Here is a tiny trained network, its code and every weight. The questions are about switching its units off for an input and a class, where a switched-off unit gives its printed mean instead of its output.

import numpy as np


def w(rows, s, z=0):
    codes = np.array(rows[::2]) - 128.0
    scale = np.full(codes.shape[1], s)
    scale[-1] = z or s
    return codes * scale


def norm(h):
    return h / np.sqrt((h * h).mean(-1, keepdims=True) + 1e-5)


def f(y):
    return np.maximum(y, 0)


def log_softmax(a):
    a = a - a.max(-1, keepdims=True)
    return a - np.log(np.exp(a).sum(-1, keepdims=True))


def net(x, mask):
    res = np.array(x, float).reshape(1, 7) / 4 @ E
    u = 0
    for l in range(4):
        y = f(norm(res) @ A[l][:, :-1].T + A[l][:, -1])
        res = res + np.where(mask[u : u + 8], y, B[l][:, -1]) @ B[l][:, :-1]
        u += 8
    return log_softmax(norm(res)[-1] @ U[:, :-1].T + U[:, -1])


A, B = {}, {}
E = w([
[182,69,114,184,104,144,94],'x0',
[200,119,150,127,185,114,96],'x1',
[115,172,161,254,180,48,186],'x2',
[123,144,152,140,129,163,131],'x3',
[164,192,121,140,66,104,82],'x4',
[125,134,138,135,127,143,129],'x5',
[181,105,202,98,60,89,229],'x6',
],0.0081)
A[0] = w([
[162,218,136,132,108,113,50,122],'0.n1',
[223,204,102,109,83,143,140,60],'0.n2',
[51,55,111,206,42,119,109,106],'0.n3',
[244,64,150,161,166,139,80,47],'0.n4',
[97,25,158,110,254,182,182,91],'0.n5',
[159,202,131,131,87,94,87,6],'0.n6',
[119,86,161,174,96,158,110,5],'0.n7',
[157,206,200,38,233,100,103,114],'0.n8',
],0.0093,0.0027)
B[0] = w([
[73,13,137,166,85,129,128,203],'0.n1',
[101,83,136,121,105,104,135,181],'0.n2',
[137,153,93,110,117,128,191,206],'0.n3',
[124,200,61,106,63,151,163,224],'0.n4',
[104,110,140,167,12,66,59,254],'0.n5',
[99,138,153,154,108,82,99,165],'0.n6',
[176,99,84,142,125,161,141,151],'0.n7',
[130,179,34,116,61,129,159,200],'0.n8',
],0.011,0.0057)
A[1] = w([
[131,172,127,184,146,116,151,153],'1.n1',
[150,145,250,114,90,87,121,139],'1.n2',
[251,69,84,172,147,121,90,177],'1.n3',
[163,76,152,53,98,150,68,137],'1.n4',
[126,197,111,95,133,105,117,46],'1.n5',
[151,109,100,170,129,105,152,34],'1.n6',
[114,126,113,197,118,103,146,186],'1.n7',
[133,133,154,90,72,87,188,252],'1.n8',
],0.012,0.0017)
B[1] = w([
[113,153,199,55,112,156,144,175],'1.n1',
[133,30,82,189,176,118,129,174],'1.n2',
[43,172,104,139,137,113,237,174],'1.n3',
[151,155,254,115,194,71,135,204],'1.n4',
[164,151,108,97,116,135,180,145],'1.n5',
[77,204,195,83,200,118,96,170],'1.n6',
[104,151,168,5,119,144,62,223],'1.n7',
[171,173,68,220,168,184,94,254],'1.n8',
],0.0085,0.009)
A[2] = w([
[68,169,115,120,94,119,153,131],'2.n1',
[168,85,131,65,161,144,114,106],'2.n2',
[178,103,135,24,99,162,89,3],'2.n3',
[143,142,254,87,230,110,119,95],'2.n4',
[146,136,55,55,74,219,119,113],'2.n5',
[184,93,165,163,165,136,246,67],'2.n6',
[215,127,97,155,188,133,130,77],'2.n7',
[151,119,83,138,75,130,112,66],'2.n8',
],0.0077,0.0036)
B[2] = w([
[201,60,78,178,36,204,251,249],'2.n1',
[75,133,117,89,234,74,145,144],'2.n2',
[195,116,229,23,128,90,160,160],'2.n3',
[90,113,176,122,194,202,66,177],'2.n4',
[163,137,191,26,127,150,215,254],'2.n5',
[238,90,127,163,188,155,116,168],'2.n6',
[116,129,130,128,254,235,17,151],'2.n7',
[138,125,210,161,218,179,180,188],'2.n8',
],0.0054,0.0052)
A[3] = w([
[192,74,174,40,147,83,66,86],'3.n1',
[149,111,128,145,221,99,44,45],'3.n2',
[203,117,11,55,208,20,142,251],'3.n3',
[140,25,159,98,37,105,178,138],'3.n4',
[122,64,142,166,107,64,91,232],'3.n5',
[190,205,159,86,103,174,157,174],'3.n6',
[32,145,60,64,129,199,70,188],'3.n7',
[121,225,254,189,168,96,117,94],'3.n8',
],0.009,0.0023)
B[3] = w([
[91,180,185,89,171,80,114,172],'3.n1',
[104,149,112,94,100,192,105,148],'3.n2',
[89,141,95,203,151,146,118,159],'3.n3',
[33,191,90,111,139,90,98,217],'3.n4',
[111,83,184,154,106,150,17,177],'3.n5',
[108,85,63,89,129,159,114,253],'3.n6',
[251,78,106,186,188,124,148,254],'3.n7',
[120,126,146,1,146,110,91,197],'3.n8',
],0.0091,0.0074)
U = w([
[98,182,211,17,174,88,132,134],'0',
[49,108,146,211,46,51,69,93],'1',
[116,178,57,135,93,131,254,90],'2',
[115,144,97,141,132,159,102,254],'3',
[127,173,68,129,92,135,202,119],'4',
[198,92,113,199,222,142,92,72],'5',
],0.01,0.0059)

Each question gives the input, the list of numbers given to net, and the class t.
The units are the neurons (one row each of A and B). Each row of codes is followed by its name. A weight is (code - 128) times the scale printed after its matrix; where a second scale follows, it is the last column's (A, B and U).
mask holds one flag per neuron, layer by layer. A switched-off neuron (its flag False) gives its mean, the last column of its row in B, instead of its output. The means were averaged over made-up inputs and are rounded, as every weight is.
A unit's drop is (log p(t) with every unit on - log p(t) with that unit switched off) / (log p(t) with every unit on - log p(t) with every unit switched off).
The circuit of an input: a set's keep is (log p(t) with only the set's units on - log p(t) with every unit switched off) / (log p(t) with every unit on - log p(t) with every unit switched off). Starting from the 12 units with the biggest drops (on a tie, the unit counted first), units are removed one at a time, each time the one whose removal leaves the highest keep (on an exact tie, the one counted first), for as long as the keep stays at least 0.8.
circuit, biggest first: the units of the circuit, biggest drop first
unit that matters most: the unit with the biggest drop
top k neurons: the k neurons with the biggest drops, biggest first
k most important neurons of layer l: the k neurons of layer l with the biggest drops, biggest first
input [-4,4,7,-2,-8,5,3], class 1: circuit, biggest first -> 0.n5
input [0,2,5,-4,5,-7,7], class 5: 2 most important neurons of layer 1 -> 1.n2, 1.n8
input [5,3,-7,0,-1,1,-8], class 5: top 2 neurons -> 3.n7, 1.n7
input [-3,4,8,6,7,7,0], class 0: top 3 neurons -> 0.n5, 3.n8, 1.n1
input [1,-6,1,-1,5,-7,7], class 5: circuit, biggest first -> 1.n8, 1.n2, 0.n4, 0.n8
input [6,-6,8,-2,-3,7,6], class 0: top 2 neurons -> 1.n6, 3.n8
input [7,5,4,-7,5,-4,-2], class 2: top 3 neurons -> 0.n4, 0.n5, 1.n3
input [-8,6,4,2,2,-5,-7], class 2: circuit, biggest first -> 0.n8, 1.n5
input [7,-6,7,3,-2,5,8], class 5: circuit, biggest first -> 2.n6, 0.n4
input [-1,0,-5,-1,7,3,1], class 1: circuit, biggest first -> 0.n1, 0.n6
input [-3,-6,6,6,-1,-8,4], class 0: top 2 neurons -> 0.n4, 3.n8
input [-7,2,0,-7,-8,7,-6], class 1: top 4 neurons -> 0.n5, 0.n4, 1.n8, 0.n3
input [7,6,-6,0,7,1,8], class 5: top 3 neurons -> 1.n7, 1.n8, 0.n5
input [-1,-7,7,-4,-1,7,0], class 0: unit that matters most -> 0.n4
input [8,0,-6,-5,-3,-1,7], class 2: circuit, biggest first -> 1.n3, 1.n7
input [3,6,6,-2,3,2,2], class 0: top 3 neurons -> 1.n6, 3.n8, 0.n5
input [4,-1,-6,-3,1,-3,-4], class 0: top 2 neurons -> 1.n8, 1.n4
input [-6,-4,6,1,2,2,-8], class 5: top 2 neurons -> 3.n7, 0.n4
input [-3,-3,1,2,0,3,-8], class 5: top 2 neurons -> 3.n7, 0.n4
input [4,-2,6,-1,-2,0,7], class 5: 3 most important neurons of layer 2 -> 2.n6, 2.n7, 2.n5
input [5,-3,-2,-7,-1,1,-8], class 5: circuit, biggest first -> 3.n7
input [7,-5,5,5,2,-7,-5], class 2: top 2 neurons -> 1.n4, 0.n3
input [5,8,5,-6,6,2,3], class 4: top 2 neurons -> 0.n4, 0.n5
input [-2,-5,-7,-4,7,-6,-8], class 5: top 3 neurons -> 3.n7, 1.n7, 0.n5
input [0,-6,8,8,7,3,-8], class 0: 2 most important neurons of layer 0 -> 0.n5, 0.n4
input [-2,-4,-3,-7,7,-5,5], class 1: 3 most important neurons of layer 0 -> 0.n2, 0.n6, 0.n1
input [-3,3,5,6,-6,-1,7], class 5: unit that matters most -> 1.n2
